Below is a small trained network, with its code and all its weights. Each question gives an input and a class and asks what happens when units are switched off, that is, made to give their printed mean instead of their output.

import numpy as np


def w(rows, s, z=0):
    codes = np.array(rows[::2]) - 128.0
    scale = np.full(codes.shape[1], s)
    scale[-1] = z or s
    return codes * scale


def f(y):
    return y / 2 * (1 + np.tanh(0.7978845608 * (y + 0.044715 * y**3)))


def log_softmax(a):
    a = a - a.max(-1, keepdims=True)
    return a - np.log(np.exp(a).sum(-1, keepdims=True))


def net(x, mask):
    res = np.array(x, float).reshape(1, 7) / 4 @ E
    y = f(res @ A[0][:, :-1].T + A[0][:, -1])
    res = res + np.where(mask, y, B[0][:, -1]) @ B[0][:, :-1]
    return log_softmax(res[-1] @ U[:, :-1].T + U[:, -1])


A, B = {}, {}
E = w([
[123,135,124,112,112,132,128,105],'x0',
[144,112,120,120,151,124,154,131],'x1',
[207,159,68,191,156,132,113,76],'x2',
[123,210,131,126,128,51,189,168],'x3',
[136,125,130,116,145,120,127,118],'x4',
[128,137,134,132,126,140,124,135],'x5',
[9,153,96,177,195,166,136,110],'x6',
],0.015)
A[0] = w([
[61,132,113,118,163,166,146,160,129],'n0',
[122,201,169,136,124,71,176,141,114],'n1',
[241,144,148,103,164,130,96,194,133],'n2',
[126,53,191,118,133,196,87,119,104],'n3',
[210,72,136,125,55,83,105,159,144],'n4',
[91,105,166,78,125,133,151,157,64],'n5',
[124,32,122,121,162,152,78,94,102],'n6',
[72,150,48,163,192,131,128,100,153],'n7',
[207,178,10,180,135,146,97,99,3],'n8',
[69,143,145,175,194,166,132,124,87],'n9',
[108,168,131,120,133,62,139,147,105],'n10',
[153,61,94,165,96,203,78,139,128],'n11',
[73,71,195,59,116,155,117,161,42],'n12',
[143,212,116,119,133,95,160,147,112],'n13',
[197,145,143,88,97,141,120,153,126],'n14',
[180,156,72,166,140,166,71,101,77],'n15',
],0.012,0.0044)
B[0] = w([
[161,80,177,77,53,152,121,127,185],'n0',
[102,199,105,154,174,142,206,153,187],'n1',
[107,100,134,104,108,150,85,103,222],'n2',
[110,187,91,195,170,138,171,149,216],'n3',
[115,123,195,86,84,211,90,74,252],'n4',
[143,86,106,134,68,69,90,182,174],'n5',
[125,188,74,195,131,207,212,108,213],'n6',
[165,77,222,83,98,139,79,34,216],'n7',
[170,62,120,130,122,2,98,218,225],'n8',
[103,124,160,70,75,157,128,85,196],'n9',
[111,170,109,181,174,130,168,126,167],'n10',
[97,172,106,174,148,203,188,118,220],'n11',
[168,58,62,74,132,35,140,202,205],'n12',
[116,166,122,177,215,176,195,71,179],'n13',
[161,161,158,82,96,170,105,92,204],'n14',
[159,66,75,109,151,63,144,192,204],'n15',
],0.0095,0.017)
U = w([
[126,106,227,125,60,178,61,44,120],'0',
[106,197,24,236,193,172,220,122,26],'1',
[142,58,54,149,116,1,100,229,254],'2',
],0.008,0.0018)

Each question gives the input, the list of numbers given to net, and the class t.
The units are the neurons (one row each of A and B). Each row of codes is followed by its name. A weight is (code - 128) times the scale printed after its matrix; where a second scale follows, it is the last column's (A, B and U).
mask holds one flag per neuron, in row order. A switched-off neuron (its flag False) gives its mean, the last column of its row in B, instead of its output. The means were averaged over made-up inputs and are rounded, as every weight is.
A unit's drop is (log p(t) with every unit on - log p(t) with that unit switched off) / (log p(t) with every unit on - log p(t) with every unit switched off).
The circuit of an input: a set's keep is (log p(t) with only the set's units on - log p(t) with every unit switched off) / (log p(t) with every unit on - log p(t) with every unit switched off). Starting from the 12 units with the biggest drops (on a tie, the unit counted first), units are removed one at a time, each time the one whose removal leaves the highest keep (on an exact tie, the one counted first), for as long as the keep stays at least 0.8.
circuit, biggest first: the units of the circuit, biggest drop first
k most important neurons: the k neurons with the biggest drops, biggest first
drop when u is switched off: that unit's drop, to one decimal
input [7,3,7,-6,1,-1,8], class 0: circuit, biggest first -> [n7]
input [-3,-3,3,-6,-8,5,-5], class 1: 2 most important neurons -> [n11; n7]
input [-4,-8,3,-3,3,3,1], class 1: 4 most important neurons -> [n12; n11; n5; n0]
input [0,-6,-5,5,4,1,-2], class 1: 3 most important neurons -> [n8; n1; n13]
input [2,3,-7,8,-7,-3,-8], class 0: 2 most important neurons -> [n4; n14]
input [-7,8,-5,-1,-2,-8,5], class 0: 2 most important neurons -> [n8; n9]
input [5,7,-1,8,5,-2,-6], class 1: 2 most important neurons -> [n1; n13]
input [-7,-1,7,-6,-7,-5,6], class 2: 2 most important neurons -> [n8; n15]
input [7,0,4,8,-2,2,-7], class 1: 3 most important neurons -> [n1; n13; n7]
input [0,-7,-1,-8,2,0,6], class 1: 2 most important neurons -> [n6; n3]
input [2,-7,-7,-5,5,3,-6], class 2: 2 most important neurons -> [n12; n7]
input [2,0,8,-2,-4,-3,8], class 0: 2 most important neurons -> [n7; n9]
input [4,3,-6,7,5,2,0], class 1: 2 most important neurons -> [n1; n13]
input [-6,5,-7,5,4,1,7], class 0: most important neuron -> [n9]
input [-6,7,-2,7,2,0,8], class 0: 3 most important neurons -> [n7; n0; n9]
input [-8,3,6,-3,1,-3,0], class 2: drop when n8 is switched off -> 0.3
input [-2,6,7,4,-4,-1,-1], class 2: drop when n8 is switched off -> 0.7
input [-7,4,-4,7,5,7,-5], class 1: drop when n13 is switched off -> 0.1
input [8,-7,5,3,5,-4,8], class 0: drop when n7 is switched off -> 0.5
input [8,-7,6,-5,-6,-3,1], class 2: circuit, biggest first -> [n8]
